Below is a small trained network, with its code and all its weights. Each question gives an input and a class and asks what happens when units are switched off, that is, made to give their printed mean instead of their output.

import numpy as np


def w(rows, s, z=0):
    codes = np.array(rows[::2]) - 128.0
    scale = np.full(codes.shape[1], s)
    scale[-1] = z or s
    return codes * scale


def f(y):
    return np.maximum(y, 0)


def log_softmax(a):
    a = a - a.max(-1, keepdims=True)
    return a - np.log(np.exp(a).sum(-1, keepdims=True))


def net(x, mask):
    res = np.array(x, float).reshape(1, 4) / 4 @ E
    y = f(res @ A[0][:, :-1].T + A[0][:, -1])
    res = res + np.where(mask, y, B[0][:, -1]) @ B[0][:, :-1]
    return log_softmax(res[-1] @ U[:, :-1].T + U[:, -1])


A, B = {}, {}
E = w([
[139,254,84,68],'x0',
[186,178,253,146],'x1',
[236,131,55,213],'x2',
[46,188,127,243],'x3',
],0.0086)
A[0] = w([
[134,203,85,127,93],'n0',
[75,85,154,104,84],'n1',
[91,98,146,190,121],'n2',
[96,97,73,112,119],'n3',
[119,55,146,185,60],'n4',
[110,39,145,154,72],'n5',
[181,137,82,193,76],'n6',
[143,35,154,128,82],'n7',
[90,96,64,92,33],'n8',
[78,107,167,59,74],'n9',
[82,105,77,107,117],'n10',
[130,203,81,107,62],'n11',
[110,163,169,101,122],'n12',
[208,160,228,104,118],'n13',
[64,108,164,48,114],'n14',
[86,193,112,180,46],'n15',
[96,113,48,108,106],'n16',
[191,146,200,101,65],'n17',
[24,128,187,84,93],'n18',
[153,184,95,65,94],'n19',
[140,204,97,85,59],'n20',
[228,55,117,2,3],'n21',
[138,184,213,173,88],'n22',
[97,92,145,191,59],'n23',
[154,34,142,162,73],'n24',
[99,92,41,103,69],'n25',
[220,111,88,146,74],'n26',
[108,101,45,100,105],'n27',
],0.011,0.0028)
B[0] = w([
[111,153,163,95,173],'n0',
[152,160,132,135,177],'n1',
[103,150,129,108,181],'n2',
[143,92,169,157,172],'n3',
[130,170,160,105,191],'n4',
[146,160,163,82,193],'n5',
[152,183,91,155,184],'n6',
[123,182,160,75,195],'n7',
[128,114,156,161,172],'n8',
[158,167,87,157,191],'n9',
[135,94,167,165,173],'n10',
[124,151,161,105,175],'n11',
[150,122,129,130,171],'n12',
[126,93,161,168,228],'n13',
[166,167,86,168,206],'n14',
[56,135,116,123,168],'n15',
[150,98,172,156,178],'n16',
[118,81,163,173,195],'n17',
[179,183,71,166,215],'n18',
[118,161,181,91,187],'n19',
[168,147,177,76,182],'n20',
[8,148,83,146,244],'n21',
[119,86,148,163,197],'n22',
[94,162,137,92,175],'n23',
[137,171,163,91,201],'n24',
[141,104,173,160,183],'n25',
[174,192,62,179,192],'n26',
[134,116,172,157,182],'n27',
],0.012,0.011)
U = w([
[236,181,51,171,102],'0',
[161,169,192,26,101],'1',
[155,53,183,197,106],'2',
[9,144,83,132,166],'3',
[168,101,96,105,251],'4',
[148,75,86,73,104],'5',
[167,67,96,95,96],'6',
],0.012,0.013)

Each question gives the input, the list of numbers given to net, and the class t.
The units are the neurons (one row each of A and B). Each row of codes is followed by its name. A weight is (code - 128) times the scale printed after its matrix; where a second scale follows, it is the last column's (A, B and U).
mask holds one flag per neuron, in row order. A switched-off neuron (its flag False) gives its mean, the last column of its row in B, instead of its output. The means were averaged over made-up inputs and are rounded, as every weight is.
A unit's drop is (log p(t) with every unit on - log p(t) with that unit switched off) / (log p(t) with every unit on - log p(t) with every unit switched off).
The circuit of an input: a set's keep is (log p(t) with only the set's units on - log p(t) with every unit switched off) / (log p(t) with every unit on - log p(t) with every unit switched off). Starting from the 12 units with the biggest drops (on a tie, the unit counted first), units are removed one at a time, each time the one whose removal leaves the highest keep (on an exact tie, the one counted first), for as long as the keep stays at least 0.8.
circuit, biggest first: the units of the circuit, biggest drop first
most important unit: the unit with the biggest drop
k most important neurons: the k neurons with the biggest drops, biggest first
drop of u: that unit's drop, to one decimal
input [0,4,2,4], class 2: 3 most important neurons -> (n21; n22; n7)
input [1,4,-1,-7], class 3: circuit, biggest first -> (n21)
input [2,6,-6,-4], class 0: 3 most important neurons -> (n18; n14; n9)
input [2,-6,-7,-4], class 0: 3 most important neurons -> (n14; n18; n9)
input [-8,-3,-3,8], class 1: 3 most important neurons -> (n21; n5; n4)
input [6,8,-4,-4], class 2: circuit, biggest first -> (n13; n17)
input [1,4,-7,6], class 0: 2 most important neurons -> (n18; n21)
input [-3,-5,-6,-2], class 0: circuit, biggest first -> (n18; n14)
input [7,8,4,1], class 2: circuit, biggest first -> (n13; n22)
input [-5,2,1,6], class 3: circuit, biggest first -> (n15; n2)
input [-5,-5,-4,-3], class 1: 3 most important neurons -> (n7; n5; n26)
input [3,-2,-2,0], class 4: 3 most important neurons -> (n7; n24; n5)
input [-7,2,4,-5], class 1: 3 most important neurons -> (n24; n7; n5)
input [-1,6,-3,4], class 2: circuit, biggest first -> (n22)
input [-3,3,-3,-1], class 4: 2 most important neurons -> (n26; n6)
input [6,-7,-7,-6], class 0: 3 most important neurons -> (n14; n9; n18)
input [-6,-6,-1,-2], class 1: 2 most important neurons -> (n7; n5)
input [-2,8,-6,-2], class 2: 2 most important neurons -> (n13; n17)
input [1,1,0,3], class 4: 2 most important neurons -> (n21; n23)
input [-5,-6,0,-3], class 2: most important unit -> n25
input [3,3,2,1], class 4: drop of n3 -> 0.1
input [8,-6,6,7], class 1: drop of n15 -> 0.0
input [2,4,1,-7], class 3: drop of n21 -> 0.7
